Here is a tiny trained network, its code and every weight. The questions are about switching its units off for an input and a class, where a switched-off unit gives its printed mean instead of its output.

import numpy as np


def w(rows, s, z=0):
    codes = np.array(rows[::2]) - 128.0
    scale = np.full(codes.shape[1], s)
    scale[-1] = z or s
    return codes * scale


def norm(h):
    return h / np.sqrt((h * h).mean(-1, keepdims=True) + 1e-5)


def f(y):
    return np.maximum(y, 0)


def log_softmax(a):
    a = a - a.max(-1, keepdims=True)
    return a - np.log(np.exp(a).sum(-1, keepdims=True))


def net(x, mask):
    res = np.array(x, float).reshape(1, 7) / 4 @ E
    u = 0
    for l in range(2):
        y = f(norm(res) @ A[l][:, :-1].T + A[l][:, -1])
        res = res + np.where(mask[u : u + 4], y, B[l][:, -1]) @ B[l][:, :-1]
        u += 4
    return log_softmax(norm(res)[-1] @ U[:, :-1].T + U[:, -1])


A, B = {}, {}
E = w([
[63,188,166,99,174,120,151,75,109,199],'x0',
[158,144,56,92,195,75,130,160,130,124],'x1',
[112,122,140,132,138,108,113,131,156,126],'x2',
[61,2,117,63,105,113,164,143,128,163],'x3',
[138,133,118,121,114,124,134,104,129,130],'x4',
[119,126,145,74,173,134,166,86,130,37],'x5',
[53,210,97,31,49,133,53,181,120,88],'x6',
],0.0092)
A[0] = w([
[146,153,53,112,166,85,151,138,133,156,69],'0.n1',
[52,172,118,121,188,131,130,67,91,193,2],'0.n2',
[158,148,49,105,157,65,156,153,129,144,29],'0.n3',
[151,144,83,173,80,99,112,202,94,252,64],'0.n4',
],0.011,0.0082)
B[0] = w([
[103,47,197,157,179,187,162,186,137,183,183],'0.n1',
[171,47,32,194,90,166,35,117,127,28,191],'0.n2',
[48,121,227,79,144,195,4,181,101,78,174],'0.n3',
[53,140,127,138,151,125,169,84,215,60,254],'0.n4',
],0.012,0.0058)
A[1] = w([
[133,119,144,56,183,153,166,119,86,58,101],'1.n1',
[106,124,223,177,2,195,137,67,127,155,66],'1.n2',
[175,237,149,171,167,177,95,133,157,126,80],'1.n3',
[100,112,108,140,120,123,137,147,121,158,254],'1.n4',
],0.0086,0.0094)
B[1] = w([
[59,153,133,218,107,121,108,116,222,187,177],'1.n1',
[94,111,162,117,220,138,54,193,150,126,191],'1.n2',
[114,7,93,45,71,96,193,147,126,209,191],'1.n3',
[243,195,97,104,95,104,169,94,39,145,254],'1.n4',
],0.013,0.0084)
U = w([
[99,103,180,133,217,194,58,204,133,137,119],'0',
[188,226,133,137,132,109,142,102,96,146,247],'1',
[186,101,20,185,110,169,66,112,130,80,91],'2',
[134,100,108,79,88,96,167,118,143,220,72],'3',
[61,168,113,186,138,149,172,86,251,108,75],'4',
],0.014,0.011)

Each question gives the input, the list of numbers given to net, and the class t.
The units are the neurons (one row each of A and B). Each row of codes is followed by its name. A weight is (code - 128) times the scale printed after its matrix; where a second scale follows, it is the last column's (A, B and U).
mask holds one flag per neuron, layer by layer. A switched-off neuron (its flag False) gives its mean, the last column of its row in B, instead of its output. The means were averaged over made-up inputs and are rounded, as every weight is.
A unit's drop is (log p(t) with every unit on - log p(t) with that unit switched off) / (log p(t) with every unit on - log p(t) with every unit switched off).
The circuit of an input: a set's keep is (log p(t) with only the set's units on - log p(t) with every unit switched off) / (log p(t) with every unit on - log p(t) with every unit switched off). Starting from all 8 units, units are removed one at a time, each time the one whose removal leaves the highest keep (on an exact tie, the one counted first), for as long as the keep stays at least 0.8.
circuit, biggest first: the units of the circuit, biggest drop first
unit that matters most: the unit with the biggest drop
k most important neurons: the k neurons with the biggest drops, biggest first
top k neurons in layer l: the k neurons of layer l with the biggest drops, biggest first
input [-4,-3,-3,1,1,-5,-7], class 1: unit that matters most : 0.n2
input [2,2,8,8,-1,-3,-8], class 1: 2 most important neurons : (1.n4 1.n3)
input [1,-5,6,2,0,7,8], class 1: circuit, biggest first : (0.n4 0.n1)
input [-8,-8,-2,2,6,8,5], class 0: circuit, biggest first : (1.n2 0.n2)
input [3,-3,-7,5,4,5,-6], class 1: circuit, biggest first : (1.n3 0.n4)
input [-3,2,7,-1,1,5,-6], class 1: 3 most important neurons : (0.n4 0.n3 0.n2)
input [-4,-6,3,-7,-7,2,4], class 3: circuit, biggest first : (1.n3 0.n2)
input [2,8,-6,-4,-4,7,-1], class 0: 3 most important neurons : (0.n3 0.n1 0.n4)
input [-6,-3,-3,3,-3,8,-7], class 4: 2 most important neurons : (1.n1 0.n2)
input [-2,-4,6,0,1,-5,5], class 1: top 2 neurons in layer 1 : (1.n4 1.n1)
input [-4,4,-2,-8,-5,7,1], class 3: 3 most important neurons : (1.n3 0.n4 0.n2)
input [2,-7,-4,-8,-5,2,-5], class 3: 3 most important neurons : (1.n3 0.n3 0.n1)
input [7,6,-6,-1,3,5,1], class 2: 2 most important neurons : (0.n2 1.n2)
input [5,8,5,4,0,1,-7], class 0: 3 most important neurons : (0.n3 0.n1 1.n3)
input [-4,7,-3,-6,0,-4,7], class 0: 3 most important neurons : (0.n3 0.n1 1.n4)
input [0,1,7,-7,1,8,5], class 4: circuit, biggest first : (1.n1)
input [6,7,4,7,8,-5,7], class 0: 2 most important neurons : (0.n3 1.n3)
input [7,6,7,0,-6,-8,2], class 4: 2 most important neurons : (0.n4 1.n2)
input [-5,5,2,-2,-4,8,-1], class 4: 3 most important neurons : (1.n1 1.n2 0.n2)
input [-2,6,1,-7,-7,6,-6], class 3: circuit, biggest first : (1.n3 0.n4 0.n2)
input [8,-6,7,5,8,-8,1], class 2: top 2 neurons in layer 1 : (1.n4 1.n1)
input [0,6,-1,-7,-6,8,4], class 4: 3 most important neurons : (1.n1 1.n4 1.n2)
input [-2,-5,0,-8,6,7,-1], class 3: 3 most important neurons : (1.n3 0.n4 0.n2)
input [1,2,8,4,2,0,4], class 1: circuit, biggest first : (1.n3 1.n4)
input [-5,-7,-7,0,-6,-6,3], class 0: top 2 neurons in layer 1 : (1.n2 1.n1)
input [-2,-4,-5,1,8,-1,5], class 1: unit that matters most : 0.n1
input [0,5,-7,4,-1,5,3], class 0: top neuron in layer 1 : (1.n3)
input [3,7,6,-8,-1,2,-1], class 3: top 2 neurons in layer 1 : (1.n3 1.n2)
